In the rows, zero is written as 128.
Each row has a class, written as a number after it.
[141 143 133 158 135 144  73 159 128 129 171 175  88 104 132 164  61 144
 131 176 110  74  81 136 105  94 111  90 124 114 147 128 126  93 121 139
 109  44 143 162  91  58 124 167  70 137  91 130  50  90  87 128 146  90
   4 187 132 117 134 136 181 134 126 190 128 106 143 151 131  98 125 196
 109 127  93  67 126 139 155 127 141 120 160 123 170 187 165  82   4 162
  83 106 151   4 108 121 123 167 127 142  94 152 108  98] : 1
[153 129 125 136 151 141 143 124 124 134 128 117 166 127 130 113 135 132
 120 121 133 194 135 126 148 136 126 137 117 125 142 129 140 124 155 142
 133 135 142  86 123 140 135 104 163 106 147 148 153 138 104 129 123 146
 230 111 124 135 109 102 138 108 124 119 129 115 147 127 137 140 129 111
 180 132 140 142 126 128 112 121  97 149 138 175 134 116 129 131 143 112
 135 112 135 158 126 138 134 132 132 150 106 115 144 128] : 0
[130 129 128 110 150 103 147 159 135 125 142 131 147  81 128 159  78 131
 137 123 130 225 160 115 135 165 131 121 112 135 121 136 123 128 136 133
 116  73 117 108 111 115 142 140 123 120 161 117 113 134 133 126 134 149
 191 138 119 137 140 108 138 110 114 120 128 124 147 130 122 113 124 155
 131 133 128 137 124 129 128 128 133 136 133 164 104 112 118 129  92 102
 123 112 115 134 119 128 127 138 124 119  59 130 126 129] : 0
[133 131 143 137 188  76 152 190 115 140 153  83 174  71 133 214  19 124
 140 136 117 252 138 128 128 194 132 124  83 117 107 142 137 129 149 103
 121  32 141  95  71 106 143 146 101  83 181 106  90 120 124 137 139 116
 167 141 127 122  91  46 140 118 107 119 123 121 161 144 155 111 131 169
 252 148 146 126 131 126  91 116 144 160 119 181 118 118 149 134  73 103
 100  69 124 137 132  84 136 143 133 139  31 142 147 132] : 0
[133 128 123 135 175 172 106 157 107 125 148 112 163  99 144 142  90 121
 136 138 125 142 107 129 131 136 151 120 124 138 134 121 142 131 157 125
 110  87 130 101  93 136 133 101 143 113 129 127 115 130 114 131 127 131
 117 129 119 148 144  75 153 137 112 124 129 139 157 131 146 146 110 148
 187 138 114 127 120 127 127 110 114 144 134 191 145 138 141 133 112 125
 118  89 112 152 121 109 129 142 134 135 110 133 151 118] : 3
[143 143 122 132 105 126  97 155 133 137 164 186  76 121 129 102  73 147
 132 130 124  53  77 135  93  95  98  99 126 109 146 119 132 125 130 137
 104  76 136 162  96  51 126 169  80 138  92 131  70  92  90 114 138  98
   7 179 130 100 138 151 169 126 113 175 126 106 147 146 141  80 132 193
  61 123  91  84 110 114 168 139 108 116 141 103 162 182 159  76   9 169
  88 120 156   4 110 135 124 172 125 134 105 153 103  79] : 1
[127 127 131 129 157 112 138 128 130 126 133 127 121 108 129 133 124 130
 129 121 148 196 153 175 148 144 117 116 111 130 129 118 129 130 158 124
 144 130 125  97 138 123 134 135 154 132 153 123 126 130 129 116 135 149
 188 114 125 138 122 124 119 121 112 133 118 108 139 128 140 132 108 128
 134 108 123 140 111 136 142 142 106 131 144 173 127 114 145 128 152 104
 133 109 124 136 132 126 131 125 106 140 121 134 114 129] : 1
[131 137 129 141 162 150  97 155 113 124 150 116 168  96 132 178  90 126
 143 145 122 152 103 119 124 128 169 143 105 118 119 121 133 129  99 132
 103  81 120 116 100 125 131 108 129 102 125 120 116 122  97 145 139 131
  91 130 127 134 139 101 170 132 122 131 122 129 153 135 132 141 118 166
 176 138 132 112 136 128 115 109 156 135 122 170 131 143 140 134  94 132
 106  92 121 127 123 119 125 126 133 136 109 136 143 134] : 3
[126 117 143 121 161  68 124 121 133 119 113 154 100 108 116 120 140 129
 126 117 115 160 169 115 143 158 142 104 127 138 126 122 118 129 131 121
 129 110 137 119 139 131 121 161 120 144 141 124  95 131 154 104 115 129
 148 134 132 146 151 146 118 117 107 142 124 112 131 125 122 121 116 142
  96 105 108 136 111 143 176 147  93 134 149 167 119 122 142 118 139 114
 135 126 119 124 128 108 128 128 123 123 112 132  99 143] : 1
[130 134 132 126 163 122  83 135 127 134 135 116 149 116 125 180 131 111
 126 132 136 161  88 117 132 120 133 136 131 135 127 141 126 117 122 128
 131 102 108 115 140 138 124 112 146 113 126 127 137 139 138 134 132 135
 125 116 123 135 156  93 126 123 128 119 115 140  97 124 138 155 127 125
 165 149 115 122 150 127 112 114 122 133 133 157 133 135 128 127 150 142
 118 122 110 157 139 118 133 122 142 154 184 131 152 143] : 3
[134 131 124 144 195 139  54 168 124 121 156 123 157  87 136 223  87 120
 133 148 130 146  86 120 118 107 157 127 114 139 133 145 129 129 130 130
 116  54 136 128  91 126 127 103 102 114 109 112  99 132 118 149 142 122
  28 139 124 130 164  68 166 126 125 131 123 140 148 105 144 148 125 168
 203 152 108 108 163 138 106 106 149 128 136 150 139 145 127 118  64 152
  97  92 115 135 122 110 117 123 136 139 142 139 145 136] : 3
[136 116 135 124 173  95 124 138 133 129 129 123 145  93 135 181 111 133
 133 126 125 227 174 122 152 162 137 124 106 129 121 135 131 138 148 116
 143 103 131  98 112 135 134 129 136 119 154 122 130 139 135 124 154 160
 225 133 127 131 121 106 134 110 110 123 117 106 145 126 144 138 113 127
 169 120 119 140 129 135 139 151 112 141 147 184 118 110 132 128 117  96
 132 112 114 140 137 117 140 126 126 137  88 130 123 152] : 1
[137 127 129 145 210 133 129 184 107 130 150 104 192  64 130 222  53 141
 124 140 127 197 171 135 147 179 159 133  76 132 126 129 139 146 170 122
 124  56 160  97  85 139 148 108 128 111 152 102  99 133 106 152 150 147
 164 138 126 137 110  67 187 115 101 123 108 127 170 149 169 148 128 153
 252 136 134 129 130 133 121 122 140 179 135 196 138 122 133 130  38  88
 124  72 115 162 118  90 130 152 123 113   6 130 140 129] : 2
[144 142 133 133 121 152 165 163 127 124 144 126 158  89 128  45  68 113
 150 124 125 157 147 132 116 167 114 129  99 108 105 113 139 121 120 130
  97  87 131 117  70 125 146 142 108  95 155 128 120 130 118 128 118 124
 151 124 128 125 132 125 157 128 134 130 133 131 172 128 136  93 106 159
 169 147 164 138 113 143 136 109 127 119 136 140  97 139 157 136 123 127
 122 105 130  96 107 146 148 155 134 111  52 131 117 109] : 0
[128 126 138 126 175  37 179 139 133 125  96  96 157  93 126 125 151  91
 136 100 122 252 178 117 158 192 116 151  76 113  93 122 135 109 106 102
 138 140 118 110 136 151 142 129  98  98 193 115 145 153 171 139 120 166
 252  80 124 116 144 139  81 116 143 101 124 119 132 102 101 133 102 113
 238 130 194 183 138 138 116 128 109 129 137 166  36  80 152 155 252  82
 128 122 104 194 156 107  97 102 135 127 148 108 102 168] : 0
[131 153 130 139 175  73 128 157 116 124 137 112 164  85 136 197  85 137
 121 143 131 186 156 122 128 171 128 135 107 122 134 154 125 129 109 123
 125  51 156 134 106 149 133 135  87 101 167 111 121 136 135 160 135 113
 189 157 139 127 123  62 141  92 112 117 117 139 129 131 142 128 153 128
 208 146 113 120 135 117  93 126 131 154 121 154 139 129 103 127  73 138
 150 104 126 159 123  88 117 138 130 116  49 129 129 135] : 0
[127 116 141 126 188  35 177 112 117 137 101  97 156 113 125 138 161 115
 115 103 139 252 196 128 172 206 128 140  92 115 112 130 130 124 124 106
 154 150 121  95 170 141 115 115 139 108 199 120 149 159 164 127 134 175
 252  86 136 143 123 140  82 102 121 100 117 113 122 113 123 139 111 111
 212 102 167 174 128 122 118 140  80 143 135 196  91  84 137 145 252  79
 151 112 105 216 142 107 144  97 131 133 125 110 112 181] : 0
[128 130 146 146 167  99 143 137 125 127 117 120 108 103 129  47  97 105
 136 119 120 155 170 136 147 173 145 115 111 113 101 122 138 138 135  92
 124 164 116 113 108 137 140 125  84 129 139 138 109 130 159 120 118 137
 120  86 137 143 146 136 100 126 126 125 130 124 135 113 155  97 102 126
 206 107 161 148 119 144 169 120 103 118 143 141  81 121 158 133 216  99
 125 111 122 150 125 112 129 114 137 120 151 127  89 126] : 0
[120 132 134 123 160 107 105 112 137 129  99 133  91 137 130  55 199 104
 143 119 128  75 112 119 141 117 143 142 141 120 100 123 126 110  99 121
 123 181  81 137 145 143 125 118 104 148 126 144 137 142 183 117 108 139
  85  86 131 129 182 174  81 135 144 125 128 133 110  95  87 128 108 122
 113 121 152 146 125 150 166 125  89  92 142 128  96 126 140 132 246 142
 120 146 105 151 149 133 133  98 139 125 249 112 104 153] : 3
[115 140 146 141 151 126  96 178 121 130 155 142 113  92 136 118  44 122
 131 150 128  78 102 142 107 142 142 102 130 112 125 118 149 134 136 119
 116  65 174 146  72  90 119 152  79 139 120 120  63 102 111 120 135  92
   4 148 121 142 124 112 173 132  93 167 130 128 141 139 149 115 123 196
 136 132 112  95 109 140 156 103 148 127 144 122 161 170 161 111  41 152
  97  97 142  66 102 111 116 145 128 139  77 149 113  86] : 2
[134 127 127 143 177 122  94 150 116 130 141 123 130  91 137 128  89 123
 119 134 133 114 136 128 130 151 146 122 122 137 128 133 135 130 130 133
 118  89 143 130  89 137 131 115 102 119 136 125 101 126 139 139 133 112
 100 127 130 145 146  90 149 120  99 137 127 137 136 134 152 120 129 156
 171 139 110 113 135 138 148 117 104 143 128 162 142 150 133 120 113 142
 115 106 117 134 118 105 120 139 127 133 108 138 103 129] : 2
[130 120 122 141 163 113 137 152 109 124 132 131 164 103 132 193 115 120
 131 131 109 162 122 136 136 148 140 139  90 108 118 114 130 132 117 133
 103  59 140 120 130 123 125 112 113 117 151 120 110 130  97 147 128 125
 152 151 120 135 121 130 168 135 131 152 121 125 154 144 123 145 114 169
 173 133 146 138 128 104  93 128 132 148 134 202 119 111 145 127 102 126
 112  98 115 138 125 131 124 132 126 114  72 137 113 163] : 3
[130 134 119 138 167 100 113 160 118 102 144 125 133  87 134 176  55 134
 127 145 115 159 130 137 124 157 148 116 106 121 128 128 131 137 143 121
 110  70 142 125  81 114 137 126 110 120 146 110  89 112 110 148 134 119
  87 144 129 138 124  87 152 136 108 142 126 125 156 139 146 115 123 176
 179 126 122 119 124 130 117 101 144 144 144 160 145 141 141 128  53 129
 105  91 126 119 115 103 124 155 127 129  69 148 129 120] : 2
[137 128 132 138 169 160  96 131 112 128 135  88 179 113 131 174 118 132
 113 124 130 133  96 134 140 132 159 146 115 135 124 130 150 130 150 124
 132 125 139  98  95 166 129  79 160 116 129 123 145 131 121 150 140 133
 112  90 123 155 118  78 137 150 123 108 117 152 139 119 152 163 112 123
 241 142 136 129 141 121  99 105 127 138 122 178 137 123 134 142 163 130
 127  94 112 206 132 109 125 117 138 149 194 128 166 143] : 3
[121 116 133 128 213  67 116 147 150 131 122 128 136  62 136 159  96 123
 114 133 123 213 166 129 149 171 160 109 108 139 121 130 135 133 143 107
 133  88 124  89 113 124 157 142 101 129 159 116  87 130 144 124 138 125
 166 113 128 146 175  94 122 113  97 127 122 111 146 128 132 118  98 158
 182 111 115 136 120 147 160 137 108 138 167 187 113 126 154 124 138 113
 122  96  97 145 129  98 131 128 131 134 113 133 108 143] : 2
[146 142 138 135 190  94 117 135 130 127 119 132 126  85  83 123 122 112
 137 129 126 226 119 124 148 150 142 121 104 105 117 122 134 122 143 108
 138 126 101  84 127 107 125 126 136 112 159 131 110 132 136 105 131 157
 172  95 126 149 155 133 118 121 121 136 121 100 166 116 105 133  84 162
 164 102 135 157 111 149 150 131  81 127 151 214 105 122 184 130 197 105
 102  84 111 127 131 136 136 115 132 154 151 139 105 146] : 0
[128 129 126 125 153 136 127 145 141 125 134 126 141 112 134 160  84 136
 129 128 117 163 155 123 144 146 159 119 114 133 108 119 134 101 153 122
 122 111 143 110 101 124 138 119 128 132 127 122  97 125 132 145 136 135
 111 131 127 130 104 119 146 129 117 124 127 129 148 132 144 131 114 142
 155 125 139 130 112 132 142 134 143 140 141 149 118 126 139 132  84 101
 121 110 124 139 124 106 136 133 126 128  76 137 128 125] : 2
[121 109 124 127 191 111  94 131 119 123 113 131 124  99 141 157 114 119
 120 137 111 124 157 131 156 154 188 117 126 145 113 112 127 140 149 107
 122 118 134 111 118 149  80 110 135 161 145 108 103 141 140 115 128 141
  61 115 139 158 152 120 130 130  94 125 120 131 137 119 134 151 108 146
 147 123 113 133 129 139 158 137 110 130 140 172 137 118 138 133 132 105
 128 103  98 178 120 107 118 120 125 102 134 141 112 141] : 2
